Below are the code and all the weights of a small trained network. Each question names an input and a class and asks about switching units off, where a switched-off unit gives its printed mean instead of its output.

import numpy as np


def w(rows, s, z=0):
    codes = np.array(rows[::2]) - 128.0
    scale = np.full(codes.shape[1], s)
    scale[-1] = z or s
    return codes * scale


def f(y):
    return np.maximum(y, 0)


def log_softmax(a):
    a = a - a.max(-1, keepdims=True)
    return a - np.log(np.exp(a).sum(-1, keepdims=True))


def net(x, mask):
    res = np.array(x, float).reshape(1, 8) / 4 @ E
    y = f(res @ A[0][:, :-1].T + A[0][:, -1])
    res = res + np.where(mask, y, B[0][:, -1]) @ B[0][:, :-1]
    return log_softmax(res[-1] @ U[:, :-1].T + U[:, -1])


A, B = {}, {}
E = w([
[218,220,57,63,82],'x0',
[47,47,13,90,143],'x1',
[143,162,18,197,189],'x2',
[121,180,60,95,254],'x3',
[133,118,97,253,110],'x4',
[214,142,29,161,92],'x5',
[227,31,136,80,225],'x6',
[53,195,171,62,88],'x7',
],0.0065)
A[0] = w([
[80,75,188,147,67,214],'neuron 0',
[118,173,26,239,115,88],'neuron 1',
[32,116,139,144,72,109],'neuron 2',
[156,31,61,84,159,130],'neuron 3',
[165,112,180,150,227,77],'neuron 4',
[173,179,125,49,189,189],'neuron 5',
[116,159,215,70,189,254],'neuron 6',
[205,160,232,150,61,244],'neuron 7',
[62,51,124,143,68,118],'neuron 8',
[55,157,103,172,86,176],'neuron 9',
[49,32,9,84,100,153],'neuron 10',
[191,35,133,172,220,186],'neuron 11',
[216,175,193,130,168,253],'neuron 12',
[116,177,73,245,111,165],'neuron 13',
[129,166,67,187,132,68],'neuron 14',
[113,118,59,64,111,141],'neuron 15',
[113,178,196,72,162,91],'neuron 16',
[254,102,95,195,179,151],'neuron 17',
],0.0089,0.0039)
B[0] = w([
[170,101,209,87,134,214],'neuron 0',
[201,143,139,215,55,202],'neuron 1',
[125,177,214,94,166,188],'neuron 2',
[158,126,53,186,148,186],'neuron 3',
[54,52,104,118,163,172],'neuron 4',
[109,102,42,62,101,195],'neuron 5',
[22,97,106,47,98,217],'neuron 6',
[80,63,148,90,64,244],'neuron 7',
[187,162,188,80,172,183],'neuron 8',
[139,185,190,97,95,191],'neuron 9',
[174,254,108,193,168,210],'neuron 10',
[130,54,67,218,162,209],'neuron 11',
[89,53,34,77,55,215],'neuron 12',
[171,106,169,190,44,203],'neuron 13',
[190,84,150,169,62,166],'neuron 14',
[137,219,102,147,87,171],'neuron 15',
[49,141,103,44,122,179],'neuron 16',
[72,86,70,171,68,207],'neuron 17',
],0.0082,0.011)
U = w([
[115,103,92,126,57,243],'0',
[67,186,218,122,143,136],'1',
[209,87,209,94,189,151],'2',
[193,183,35,159,186,202],'3',
[118,2,116,196,221,38],'4',
[86,118,56,49,180,4],'5',
[117,114,135,64,91,98],'6',
[178,154,101,177,59,27],'7',
],0.0099,0.0036)

Each question gives the input, the list of numbers given to net, and the class t.
The units are the neurons (one row each of A and B). Each row of codes is followed by its name. A weight is (code - 128) times the scale printed after its matrix; where a second scale follows, it is the last column's (A, B and U).
mask holds one flag per neuron, in row order. A switched-off neuron (its flag False) gives its mean, the last column of its row in B, instead of its output. The means were averaged over made-up inputs and are rounded, as every weight is.
A unit's drop is (log p(t) with every unit on - log p(t) with that unit switched off) / (log p(t) with every unit on - log p(t) with every unit switched off).
The circuit of an input: a set's keep is (log p(t) with only the set's units on - log p(t) with every unit switched off) / (log p(t) with every unit on - log p(t) with every unit switched off). Starting from the 12 units with the biggest drops (on a tie, the unit counted first), units are removed one at a time, each time the one whose removal leaves the highest keep (on an exact tie, the one counted first), for as long as the keep stays at least 0.8.
circuit, biggest first: the units of the circuit, biggest drop first
unit that matters most: the unit with the biggest drop
k most important neurons: the k neurons with the biggest drops, biggest first
drop when u is switched off: that unit's drop, to one decimal
input [-6,3,4,-7,3,-1,-7,-4], class 7: 2 most important neurons -> neuron 1; neuron 13
input [-5,-3,-3,-2,2,-5,1,2], class 1: circuit, biggest first -> neuron 5; neuron 2
input [1,6,7,2,4,0,1,-5], class 7: circuit, biggest first -> neuron 1
input [3,0,7,0,-8,5,-3,0], class 7: circuit, biggest first -> neuron 1; neuron 14; neuron 6
input [-7,7,-2,-7,2,-7,0,0], class 2: circuit, biggest first -> neuron 0; neuron 8
input [8,-7,-1,-5,-3,3,-1,3], class 6: circuit, biggest first -> neuron 11; neuron 1
input [2,3,-7,0,2,-7,-3,-3], class 2: circuit, biggest first -> neuron 0; neuron 17; neuron 12
input [5,2,-7,4,-1,5,5,0], class 5: circuit, biggest first -> neuron 1; neuron 13
input [4,3,-4,7,1,-8,5,-4], class 5: 2 most important neurons -> neuron 5; neuron 6
input [-7,5,4,5,-4,5,3,-4], class 3: 3 most important neurons -> neuron 10; neuron 7; neuron 3
input [1,-7,5,-6,-7,-1,-6,3], class 6: 3 most important neurons -> neuron 7; neuron 10; neuron 12
input [-3,6,-5,-4,-7,-2,5,-5], class 4: 2 most important neurons -> neuron 11; neuron 3
input [-7,4,4,3,1,0,-8,-2], class 7: 2 most important neurons -> neuron 1; neuron 13
input [4,0,1,-1,1,3,-2,-2], class 7: unit that matters most -> neuron 6
input [3,-5,-4,-5,3,1,-6,6], class 6: 2 most important neurons -> neuron 7; neuron 10
input [3,-8,-6,-5,4,-1,-6,2], class 6: 2 most important neurons -> neuron 7; neuron 12
input [5,5,-3,6,6,-2,-2,2], class 7: drop when neuron 1 is switched off -> 0.1
input [6,-7,1,2,2,0,2,-6], class 0: drop when neuron 7 is switched off -> 0.0
input [7,-5,-5,-4,6,-4,6,5], class 6: drop when neuron 3 is switched off -> 0.1
input [-3,8,2,-1,6,7,4,2], class 3: circuit, biggest first -> neuron 10
